Below is a small trained network, with its code and all its weights. Each question gives an input and a target symbol and asks what happens when units are switched off, that is, made to give their printed mean instead of their output.

import numpy as np


def w(rows, s, z=0):
    codes = np.array(rows[::2]) - 128.0
    scale = np.full(codes.shape[1], s)
    scale[-1] = z or s
    return codes * scale


def norm(h):
    return h / np.sqrt((h * h).mean(-1, keepdims=True) + 1e-5)


def f(y):
    return y / 2 * (1 + np.tanh(0.7978845608 * (y + 0.044715 * y**3)))


def softmax(a):
    e = np.exp(a - a.max(-1, keepdims=True))
    return e / e.sum(-1, keepdims=True)


def log_softmax(a):
    a = a - a.max(-1, keepdims=True)
    return a - np.log(np.exp(a).sum(-1, keepdims=True))


def net(x, mask):
    ids = ['δεθστψ'.index(c) for c in x.split()]
    T = len(ids)
    res = E[ids] + P[:T]
    u = 0
    for l in range(3):
        r = norm(res)
        for j in range(2):
            rows = slice(3 * j, 3 * j + 3)
            q, k, v = (r @ M[l][rows].T for M in (Q, K, V))
            z = softmax(np.where(np.tri(T) > 0, q @ k.T / 3**0.5, -1e9)) @ v
            o = O[l][rows]
            res = res + np.where(mask[u + j], z, o[:, -1]) @ o[:, :-1]
        u += 2
        y = f(norm(res) @ A[l][:, :-1].T + A[l][:, -1])
        res = res + np.where(mask[u : u + 4], y, B[l][:, -1]) @ B[l][:, :-1]
        u += 4
    return log_softmax(norm(res)[-1] @ U[:, :-1].T + U[:, -1])


Q, K, V, O, A, B = {}, {}, {}, {}, {}, {}
E = w([
[99,169,148,95,73,137,34,139,13],'δ',
[78,226,91,96,231,49,179,182,89],'ε',
[103,65,92,232,91,100,106,198,90],'θ',
[124,119,136,166,160,173,153,65,97],'σ',
[197,128,89,87,129,76,85,81,104],'τ',
[132,78,246,96,144,38,124,125,87],'ψ',
],0.014)
P = w([
[123,162,163,195,214,2,4,191,111],'0',
[190,107,119,97,108,167,167,157,114],'1',
[157,127,134,83,73,165,145,137,121],'2',
[157,132,138,104,66,156,125,137,104],'3',
[150,131,128,110,73,129,134,125,111],'4',
[138,128,127,115,80,119,133,117,110],'5',
[128,134,120,122,92,107,140,112,116],'6',
[120,137,130,128,100,102,137,107,108],'7',
[119,136,125,131,114,95,143,106,109],'8',
[114,143,132,143,125,88,136,96,108],'9',
[108,134,129,144,134,80,131,93,110],'10',
[108,137,132,147,165,80,125,96,97],'11',
[102,143,127,163,162,74,120,88,89],'12',
[93,137,132,158,196,74,115,100,78],'13',
],0.0093)
Q[0] = w([
[119,114,132,118,117,197,106,92,244],'L0H1',
[157,142,131,244,202,107,66,30,1],'L0H1',
[108,164,132,179,151,103,130,127,66],'L0H1',
[86,139,118,108,126,146,129,114,174],'L0H2',
[119,147,137,192,132,60,97,90,78],'L0H2',
[165,156,131,147,116,115,147,142,127],'L0H2',
],0.0068)
K[0] = w([
[119,54,77,134,75,164,179,152,104],'L0H1',
[157,164,161,178,169,35,1,164,138],'L0H1',
[115,155,167,135,183,105,97,146,102],'L0H1',
[136,132,116,102,82,131,146,140,160],'L0H2',
[148,127,144,157,163,159,120,110,128],'L0H2',
[140,115,134,137,128,114,121,113,97],'L0H2',
],0.0087)
V[0] = w([
[83,91,168,178,172,157,157,86,168],'L0H1',
[153,142,183,73,194,70,184,89,128],'L0H1',
[105,168,119,143,124,139,130,67,79],'L0H1',
[128,176,193,195,135,167,134,93,73],'L0H2',
[213,142,80,206,175,144,135,83,89],'L0H2',
[90,113,148,135,107,254,251,21,156],'L0H2',
],0.006)
O[0] = w([
[151,136,115,142,143,175,87,112,122,89],'L0H1',
[102,108,149,85,126,137,122,97,155,223],'L0H1',
[132,140,105,115,114,153,126,129,128,146],'L0H1',
[115,77,115,85,149,113,114,126,99,255],'L0H2',
[105,88,87,96,143,120,131,127,132,251],'L0H2',
[80,146,131,161,249,98,111,87,73,86],'L0H2',
],0.011,0.0047)
A[0] = w([
[51,153,118,119,191,141,119,93,77,96],'L0N1',
[70,204,82,158,254,56,114,155,119,125],'L0N2',
[194,139,116,192,62,196,183,137,118,1],'L0N3',
[96,126,186,113,114,50,117,150,165,79],'L0N4',
],0.0075,0.0026)
B[0] = w([
[115,162,65,163,194,156,141,52,85,254],'L0N1',
[12,82,151,101,158,22,132,49,204,253],'L0N2',
[166,131,92,175,201,68,172,101,66,138],'L0N3',
[215,207,138,148,178,255,165,120,60,167],'L0N4',
],0.0063,0.0053)
Q[1] = w([
[82,179,143,152,195,64,137,102,109],'L1H1',
[169,62,146,127,117,248,236,62,98],'L1H1',
[40,130,96,127,179,101,161,78,97],'L1H1',
[181,193,102,137,115,155,144,182,224],'L1H2',
[201,149,123,153,102,144,141,160,175],'L1H2',
[171,166,140,116,127,112,114,134,207],'L1H2',
],0.012)
K[1] = w([
[107,156,111,167,191,201,201,57,108],'L1H1',
[96,2,138,64,182,68,71,131,74],'L1H1',
[93,70,63,162,161,183,84,64,101],'L1H1',
[54,97,96,102,102,180,226,89,91],'L1H2',
[85,107,112,147,110,185,193,72,75],'L1H2',
[113,63,110,85,109,164,209,81,96],'L1H2',
],0.0098)
V[1] = w([
[217,133,97,83,50,167,221,198,94],'L1H1',
[146,161,109,165,195,254,208,71,113],'L1H1',
[140,164,173,43,218,38,107,186,34],'L1H1',
[173,113,178,224,93,183,143,106,106],'L1H2',
[100,219,33,159,117,142,195,116,250],'L1H2',
[150,6,4,67,94,157,159,70,90],'L1H2',
],0.0045)
O[1] = w([
[104,173,164,165,175,53,112,43,133,122],'L1H1',
[190,187,142,123,1,166,53,171,83,177],'L1H1',
[76,155,47,124,55,121,155,83,150,132],'L1H1',
[64,85,110,179,113,109,150,121,134,113],'L1H2',
[194,76,117,71,98,102,170,152,92,3],'L1H2',
[43,181,204,177,156,138,110,160,11,212],'L1H2',
],0.0062,0.0041)
A[1] = w([
[155,222,150,116,45,246,32,254,103,2],'L1N1',
[133,162,83,130,102,183,161,136,53,108],'L1N2',
[161,147,203,169,90,150,115,189,191,101],'L1N3',
[165,188,92,158,121,150,209,207,227,37],'L1N4',
],0.0082,0.005)
B[1] = w([
[113,239,154,133,134,186,47,113,112,246],'L1N1',
[103,205,170,103,188,167,151,73,212,254],'L1N2',
[153,130,205,196,245,82,145,99,70,156],'L1N3',
[1,189,111,189,154,89,191,118,186,153],'L1N4',
],0.009,0.00086)
Q[2] = w([
[151,145,126,103,157,151,79,79,105],'L2H1',
[90,126,136,115,136,96,64,89,95],'L2H1',
[82,65,70,74,182,106,120,46,7],'L2H1',
[60,142,162,178,186,101,130,98,171],'L2H2',
[172,159,137,102,64,140,116,202,161],'L2H2',
[132,125,113,112,165,129,133,79,141],'L2H2',
],0.016)
K[2] = w([
[111,160,138,124,79,165,203,50,192],'L2H1',
[93,87,109,133,118,242,127,70,96],'L2H1',
[71,123,33,213,217,183,148,27,111],'L2H1',
[112,126,217,165,163,111,107,204,217],'L2H2',
[35,136,129,88,88,159,253,68,83],'L2H2',
[182,128,164,100,176,108,64,133,130],'L2H2',
],0.011)
V[2] = w([
[225,141,77,144,96,211,144,92,138],'L2H1',
[42,56,126,82,131,186,87,149,78],'L2H1',
[97,76,118,128,101,102,3,132,230],'L2H1',
[126,48,68,75,139,111,154,116,127],'L2H2',
[81,111,156,115,83,161,97,156,3],'L2H2',
[87,96,88,214,148,125,202,147,102],'L2H2',
],0.0071)
O[2] = w([
[1,46,73,239,145,169,139,172,146,103],'L2H1',
[250,143,248,180,121,185,210,140,169,253],'L2H1',
[97,218,73,110,172,248,106,31,104,43],'L2H1',
[186,125,141,122,131,100,21,109,70,133],'L2H2',
[89,209,49,70,141,60,83,139,209,158],'L2H2',
[136,69,66,229,59,130,67,175,122,116],'L2H2',
],0.0058,0.005)
A[2] = w([
[188,252,143,142,84,185,82,171,144,2],'L2N1',
[148,171,142,89,143,135,140,105,136,24],'L2N2',
[118,115,125,157,166,175,157,89,139,51],'L2N3',
[130,128,104,95,145,86,105,115,114,75],'L2N4',
],0.018,0.0029)
B[2] = w([
[87,253,133,152,141,128,12,129,79,254],'L2N1',
[139,96,107,157,116,134,112,145,121,200],'L2N2',
[134,127,139,149,101,158,141,132,154,229],'L2N3',
[148,131,110,125,128,165,127,130,140,225],'L2N4',
],0.025,0.0065)
U = w([
[81,204,103,114,144,120,20,95,64,204],'δ',
[59,157,65,24,156,61,194,181,189,176],'ε',
[87,2,32,206,99,36,69,204,92,4],'θ',
[102,98,142,189,118,208,150,107,190,167],'σ',
[228,68,8,52,131,118,73,93,149,150],'τ',
[180,82,244,79,153,52,143,116,66,64],'ψ',
],0.0041,0.0015)

Each question gives the input, a string of symbols that net reads in full, and the target symbol t.
The units are the heads (3 rows each of Q, K, V and O) and the neurons (one row each of A and B). Each row of codes is followed by its name. A weight is (code - 128) times the scale printed after its matrix; where a second scale follows, it is the last column's (O, A, B and U).
mask holds one flag per unit, layer by layer, with each layer's heads first. A switched-off unit (its flag False) gives its mean, the last column of its rows in O or B, instead of its output. The means were averaged over made-up inputs and are rounded, as every weight is.
A unit's drop is (log p(t) with every unit on - log p(t) with that unit switched off) / (log p(t) with every unit on - log p(t) with every unit switched off).
The circuit of an input: a set's keep is (log p(t) with only the set's units on - log p(t) with every unit switched off) / (log p(t) with every unit on - log p(t) with every unit switched off). Starting from the 12 units with the biggest drops (on a tie, the unit counted first), units are removed one at a time, each time the one whose removal leaves the highest keep (on an exact tie, the one counted first), for as long as the keep stays at least 0.8.
units of the circuit, in order: the units of the circuit, biggest drop first
most important unit: the unit with the biggest drop
k most important neurons: the k neurons with the biggest drops, biggest first
k most important neurons of layer l: the k neurons of layer l with the biggest drops, biggest first
which heads matter: for each layer, one digit per head in row order, 1 if its drop is at least 0.15 and else 0, layers parted by /
input ψ σ ε θ σ δ σ θ ε τ ψ, target σ: which heads matter -> 00 / 01 / 11
input θ σ σ θ θ σ σ τ δ θ θ τ σ ψ, target θ: units of the circuit, in order -> [L2H2 L2N1]
input τ σ δ, target ψ: 2 most important neurons -> [L2N1 L0N1]
input τ τ δ ψ θ ψ ψ σ ε θ ε σ, target σ: which heads matter -> 00 / 10 / 00
input τ θ σ δ δ τ, target ψ: most important unit -> L1H1
input δ σ τ σ ε ψ ψ ψ δ δ σ σ σ, target ε: units of the circuit, in order -> [L2H2 L2N1]
input τ σ σ θ θ ε ψ, target ψ: 2 most important neurons -> [L2N1 L0N4]
input ψ τ ψ ε σ τ ψ ε, target σ: 3 most important neurons of layer 0 -> [L0N4 L0N2 L0N1]
input ε θ τ ε τ ε ψ σ θ θ, target τ: 2 most important neurons -> [L2N1 L0N4]
input ε τ σ δ σ σ, target τ: 3 most important neurons -> [L0N4 L1N4 L2N1]
input ψ δ θ ψ σ τ δ, target σ: 3 most important neurons -> [L0N4 L2N1 L2N3]
input ψ δ ψ ψ θ ψ θ ψ σ σ σ ε, target σ: which heads matter -> 10 / 11 / 11
input τ σ θ θ θ θ σ τ σ τ, target ψ: units of the circuit, in order -> [L2H2 L2N1 L2H1]
input δ ψ θ θ ψ, target ψ: which heads matter -> 01 / 10 / 00
input ψ σ τ σ τ σ τ σ, target σ: units of the circuit, in order -> [L2N1]
input ε θ σ σ ε δ δ σ ψ ε σ σ δ, target τ: units of the circuit, in order -> [L1H2 L2N1]
input θ ε σ ε τ, target θ: which heads matter -> 11 / 00 / 10
input θ θ σ θ σ θ θ, target θ: which heads matter -> 00 / 00 / 00
input ψ σ θ σ θ ε θ θ ε σ θ, target σ: units of the circuit, in order -> [L1H2 L2H2 L2N1]
input δ τ δ σ, target ε: which heads matter -> 11 / 00 / 11
input δ ψ θ ε ε θ σ σ θ θ θ σ ψ θ, target ε: which heads matter -> 01 / 00 / 01
input δ θ σ σ σ θ τ ψ ψ, target ε: most important unit -> L0H2
input δ θ τ σ ε ψ θ σ τ σ δ, target ε: units of the circuit, in order -> [L0H2 L2H2 L2N1 L1N1]
input σ ε σ θ σ δ τ θ σ τ δ ψ τ, target τ: 4 most important neurons -> [L2N1 L2N4 L1N1 L0N2]
input σ θ τ ψ δ σ δ ε, target ε: 2 most important neurons of layer 2 -> [L2N1 L2N4]
input θ τ θ θ σ σ τ θ σ σ σ σ τ, target θ: which heads matter -> 11 / 10 / 11
input τ θ δ δ σ θ ε ε ψ ψ σ σ, target ψ: most important unit -> L0H2
input ε θ σ δ δ θ ε ψ σ σ ε, target τ: 2 most important neurons -> [L2N1 L2N4]
input θ ψ τ, target τ: which heads matter -> 00 / 10 / 10
